Below are the code and all the weights of a small trained network. Each question names an input and a target symbol and asks about switching units off, where a switched-off unit gives its printed mean instead of its output.

import numpy as np


def w(rows, s, z=0):
    codes = np.array(rows[::2]) - 128.0
    scale = np.full(codes.shape[1], s)
    scale[-1] = z or s
    return codes * scale


def norm(h):
    return h / np.sqrt((h * h).mean(-1, keepdims=True) + 1e-5)


def f(y):
    return np.maximum(y, 0)


def softmax(a):
    e = np.exp(a - a.max(-1, keepdims=True))
    return e / e.sum(-1, keepdims=True)


def log_softmax(a):
    a = a - a.max(-1, keepdims=True)
    return a - np.log(np.exp(a).sum(-1, keepdims=True))


def net(x, mask):
    ids = ['ΓΞΩαφψ'.index(c) for c in x.split()]
    T = len(ids)
    res = E[ids] + P[:T]
    r = norm(res)
    for j in range(3):
        rows = slice(3 * j, 3 * j + 3)
        q, k, v = (r @ M[0][rows].T for M in (Q, K, V))
        z = softmax(np.where(np.tri(T) > 0, q @ k.T / 3**0.5, -1e9)) @ v
        o = O[0][rows]
        res = res + np.where(mask[j], z, o[:, -1]) @ o[:, :-1]
    y = f(norm(res) @ A[0][:, :-1].T + A[0][:, -1])
    res = res + np.where(mask[3:7], y, B[0][:, -1]) @ B[0][:, :-1]
    return log_softmax(norm(res)[-1] @ U[:, :-1].T + U[:, -1])


Q, K, V, O, A, B = {}, {}, {}, {}, {}, {}
E = w([
[139,95,180],'Γ',
[45,229,100],'Ξ',
[254,87,138],'Ω',
[137,174,29],'α',
[44,58,122],'φ',
[160,225,149],'ψ',
],0.0094)
P = w([
[52,173,11],'0',
[93,172,85],'1',
[132,86,228],'2',
[93,81,240],'3',
[123,43,232],'4',
[109,66,166],'5',
],0.0012)
Q[0] = w([
[224,185,134],'H0',
[170,94,160],'H0',
[219,93,154],'H0',
[48,68,137],'H1',
[144,143,92],'H1',
[98,121,150],'H1',
[142,124,143],'H2',
[249,227,122],'H2',
[138,171,115],'H2',
],0.015)
K[0] = w([
[180,162,121],'H0',
[71,8,155],'H0',
[90,72,186],'H0',
[153,100,124],'H1',
[110,91,126],'H1',
[120,170,108],'H1',
[122,215,141],'H2',
[201,148,198],'H2',
[186,133,80],'H2',
],0.011)
V[0] = w([
[176,185,99],'H0',
[91,170,143],'H0',
[188,189,129],'H0',
[224,97,179],'H1',
[135,247,188],'H1',
[178,108,36],'H1',
[204,146,204],'H2',
[182,98,177],'H2',
[143,52,116],'H2',
],0.011)
O[0] = w([
[128,114,6,199],'H0',
[143,82,133,120],'H0',
[135,154,90,173],'H0',
[173,189,200,72],'H1',
[103,227,88,119],'H1',
[255,86,117,252],'H1',
[103,151,93,127],'H2',
[160,137,84,120],'H2',
[160,101,138,127],'H2',
],0.0083,0.0033)
A[0] = w([
[46,87,93,114],'N0',
[104,85,102,253],'N1',
[69,101,2,136],'N2',
[194,94,101,223],'N3',
],0.0094,0.0035)
B[0] = w([
[58,102,179,157],'N0',
[167,22,152,201],'N1',
[119,79,69,253],'N2',
[140,254,190,225],'N3',
],0.0071,0.0073)
U = w([
[72,173,183,253],'Γ',
[6,109,119,42],'Ξ',
[213,185,153,48],'Ω',
[177,72,98,204],'α',
[84,38,159,67],'φ',
[54,217,122,69],'ψ',
],0.014,0.0054)

Each question gives the input, a string of symbols that net reads in full, and the target symbol t.
The units are the heads (3 rows each of Q, K, V and O) and the neurons (one row each of A and B). Each row of codes is followed by its name. A weight is (code - 128) times the scale printed after its matrix; where a second scale follows, it is the last column's (O, A, B and U).
mask holds one flag per unit, heads first, then neurons. A switched-off unit (its flag False) gives its mean, the last column of its rows in O or B, instead of its output. The means were averaged over made-up inputs and are rounded, as every weight is.
A unit's drop is (log p(t) with every unit on - log p(t) with that unit switched off) / (log p(t) with every unit on - log p(t) with every unit switched off).
The circuit of an input: a set's keep is (log p(t) with only the set's units on - log p(t) with every unit switched off) / (log p(t) with every unit on - log p(t) with every unit switched off). Starting from all 7 units, units are removed one at a time, each time the one whose removal leaves the highest keep (on an exact tie, the one counted first), for as long as the keep stays at least 0.8.
circuit, biggest first: the units of the circuit, biggest drop first
most important unit: the unit with the biggest drop
k most important neurons: the k neurons with the biggest drops, biggest first
heads that matter: for each layer, one digit per head in row order, 1 if its drop is at least 0.15 and else 0, layers parted by /
drop of u: that unit's drop, to one decimal
input α Γ Ξ, target Ξ: 2 most important neurons	N0, N3
input α α Γ α Ξ, target α: most important unit	H0
input Ω Ω α, target Ω: heads that matter	010
input φ Ω Ω, target Ω: heads that matter	001
input α Ξ Γ φ Ξ, target Ξ: heads that matter	010
input ψ α α α α Γ, target Γ: heads that matter	100
input φ Ω α Ξ, target α: circuit, biggest first	H0, N3
input Ω Γ Ω Γ, target Ω: heads that matter	001
input Γ φ Ξ Γ Ω, target Γ: circuit, biggest first	H0, H1
input ψ Ξ Γ Ω, target Γ: 2 most important neurons	N2, N1
input Γ Γ α ψ, target ψ: drop of N0	0.0
input Ω ψ α Ω, target Ω: drop of N0	0.0
input Γ Γ Γ α Γ φ, target Γ: drop of N2	0.2
input Ω Ω Γ, target Ω: drop of H2	0.2
input Ξ φ φ φ α, target φ: most important neuron	N0
